Below is a small trained network, with its code and all its weights. Each question gives an input and a class and asks what happens when units are switched off, that is, made to give their printed mean instead of their output.

import numpy as np


def w(rows, s, z=0):
    codes = np.array(rows[::2]) - 128.0
    scale = np.full(codes.shape[1], s)
    scale[-1] = z or s
    return codes * scale


def f(y):
    return y / 2 * (1 + np.tanh(0.7978845608 * (y + 0.044715 * y**3)))


def log_softmax(a):
    a = a - a.max(-1, keepdims=True)
    return a - np.log(np.exp(a).sum(-1, keepdims=True))


def net(x, mask):
    res = np.array(x, float).reshape(1, 3) / 4 @ E
    y = f(res @ A[0][:, :-1].T + A[0][:, -1])
    res = res + np.where(mask, y, B[0][:, -1]) @ B[0][:, :-1]
    return log_softmax(res[-1] @ U[:, :-1].T + U[:, -1])


A, B = {}, {}
E = w([
[214,150,80,176,4,80,191,109,229,107,109],'x0',
[1,136,18,203,82,171,138,57,40,156,116],'x1',
[100,155,126,17,85,211,103,150,138,21,121],'x2',
],0.01)
A[0] = w([
[189,213,89,121,54,149,193,147,130,90,93,106],'neuron 0',
[183,142,73,160,9,68,211,94,201,111,119,146],'neuron 1',
[137,94,134,116,188,156,49,188,84,156,140,99],'neuron 2',
[167,114,111,196,176,22,145,93,132,237,115,126],'neuron 3',
[111,149,114,67,73,197,108,169,129,60,124,101],'neuron 4',
[224,79,202,99,106,134,122,166,112,132,124,175],'neuron 5',
[115,180,133,93,92,206,82,138,152,63,132,116],'neuron 6',
[149,101,189,190,122,127,184,64,110,188,190,87],'neuron 7',
[84,68,138,39,198,146,54,86,76,95,159,120],'neuron 8',
[178,39,208,119,162,60,132,155,157,82,119,79],'neuron 9',
[157,150,88,121,69,61,115,99,135,105,167,231],'neuron 10',
[207,94,195,151,166,152,102,187,196,131,178,84],'neuron 11',
[140,183,91,86,17,106,171,107,194,82,94,102],'neuron 12',
[143,192,100,163,112,94,187,135,184,107,79,93],'neuron 13',
[180,129,184,63,182,124,88,144,184,97,160,153],'neuron 14',
[174,149,86,109,121,78,147,96,158,107,155,83],'neuron 15',
[121,176,109,30,81,198,137,83,128,59,116,141],'neuron 16',
[110,60,155,41,181,193,114,75,86,186,156,103],'neuron 17',
[155,194,195,95,152,107,95,164,202,147,127,85],'neuron 18',
[31,161,41,145,57,167,95,147,52,164,138,176],'neuron 19',
[119,153,77,206,68,219,105,53,80,139,87,117],'neuron 20',
[71,146,138,131,218,128,103,177,68,141,120,97],'neuron 21',
[135,135,106,176,129,112,110,73,202,87,143,97],'neuron 22',
[112,112,71,142,83,94,166,110,178,99,114,87],'neuron 23',
[73,96,165,110,222,136,57,114,101,145,191,125],'neuron 24',
[144,39,134,183,186,25,137,104,124,255,166,122],'neuron 25',
[62,170,40,127,143,163,162,55,134,150,110,96],'neuron 26',
[111,133,111,115,126,88,94,131,132,115,173,249],'neuron 27',
],0.0086,0.013)
B[0] = w([
[114,168,152,145,133,143,141,148,145,142,109,183],'neuron 0',
[103,162,147,112,170,134,89,140,149,145,115,250],'neuron 1',
[94,171,146,177,134,125,152,130,134,122,108,163],'neuron 2',
[120,91,164,122,114,154,146,172,98,143,168,204],'neuron 3',
[162,82,203,174,101,161,188,136,82,139,173,180],'neuron 4',
[112,112,107,116,116,107,70,94,107,107,98,202],'neuron 5',
[148,84,178,133,118,161,167,160,59,134,145,179],'neuron 6',
[137,104,144,215,88,156,155,121,88,129,144,155],'neuron 7',
[120,176,149,138,146,144,134,152,151,155,80,190],'neuron 8',
[129,125,132,164,87,88,127,90,89,111,106,178],'neuron 9',
[114,138,113,93,169,126,106,167,158,134,126,218],'neuron 10',
[100,114,111,171,104,102,144,71,90,107,105,182],'neuron 11',
[129,141,144,191,138,120,141,141,173,175,96,202],'neuron 12',
[122,180,158,192,144,118,160,127,111,144,107,167],'neuron 13',
[113,107,126,134,89,84,89,105,136,120,107,212],'neuron 14',
[123,158,157,206,101,135,209,91,108,158,85,145],'neuron 15',
[132,64,189,137,121,170,132,182,82,131,192,201],'neuron 16',
[119,156,137,167,152,118,161,125,150,164,110,169],'neuron 17',
[143,115,110,168,45,94,141,91,102,131,83,173],'neuron 18',
[120,113,96,123,95,89,87,125,119,122,104,229],'neuron 19',
[106,85,99,147,108,90,132,59,135,101,106,201],'neuron 20',
[112,160,116,165,154,131,166,131,128,130,101,166],'neuron 21',
[139,158,151,155,110,136,171,116,125,142,114,147],'neuron 22',
[95,173,168,207,116,122,176,116,122,128,111,164],'neuron 23',
[110,174,138,147,167,121,132,142,153,158,97,185],'neuron 24',
[165,87,188,124,129,172,152,196,75,148,165,202],'neuron 25',
[118,114,98,187,62,87,120,85,107,101,114,177],'neuron 26',
[132,122,87,27,210,126,8,185,167,120,155,209],'neuron 27',
],0.013,0.018)
U = w([
[125,56,192,138,119,181,159,172,94,142,164,116],'0',
[92,249,155,150,151,126,146,138,161,161,89,101],'1',
[96,88,108,145,87,66,116,40,115,105,98,98],'2',
[111,100,95,61,192,120,54,183,180,126,145,254],'3',
[187,115,113,104,139,142,161,92,129,96,161,106],'4',
[152,144,125,123,121,159,154,97,135,100,138,102],'5',
],0.017,0.0079)

Each question gives the input, the list of numbers given to net, and the class t.
The units are the neurons (one row each of A and B). Each row of codes is followed by its name. A weight is (code - 128) times the scale printed after its matrix; where a second scale follows, it is the last column's (A, B and U).
mask holds one flag per neuron, in row order. A switched-off neuron (its flag False) gives its mean, the last column of its row in B, instead of its output. The means were averaged over made-up inputs and are rounded, as every weight is.
A unit's drop is (log p(t) with every unit on - log p(t) with that unit switched off) / (log p(t) with every unit on - log p(t) with every unit switched off).
most important unit: the unit with the biggest drop
k most important neurons: the k neurons with the biggest drops, biggest first
drop when u is switched off: that unit's drop, to one decimal
input [-8,0,7], class 1: most important unit -> neuron 8
input [6,5,-8], class 0: 2 most important neurons -> (neuron 25; neuron 3)
input [-5,6,3], class 2: 4 most important neurons -> (neuron 19; neuron 20; neuron 26; neuron 1)
input [-8,-1,-7], class 1: 4 most important neurons -> (neuron 24; neuron 16; neuron 21; neuron 2)
input [2,-8,7], class 2: 2 most important neurons -> (neuron 14; neuron 5)
input [-7,8,4], class 2: 4 most important neurons -> (neuron 19; neuron 20; neuron 26; neuron 1)
input [-5,6,-2], class 2: 3 most important neurons -> (neuron 19; neuron 20; neuron 26)
input [-2,-3,3], class 3: 2 most important neurons -> (neuron 25; neuron 3)
input [7,-5,-7], class 0: 3 most important neurons -> (neuron 25; neuron 3; neuron 7)
input [-7,-8,-1], class 2: 2 most important neurons -> (neuron 14; neuron 11)
input [-7,6,1], class 1: 2 most important neurons -> (neuron 8; neuron 24)
input [8,8,8], class 0: 3 most important neurons -> (neuron 16; neuron 4; neuron 6)
input [6,-1,-8], class 0: drop when neuron 3 is switched off -> 0.2
input [3,5,-5], class 0: most important unit -> neuron 25
input [-4,-1,-3], class 1: drop when neuron 19 is switched off -> 0.2
input [-6,-7,-3], class 2: drop when neuron 11 is switched off -> 0.4
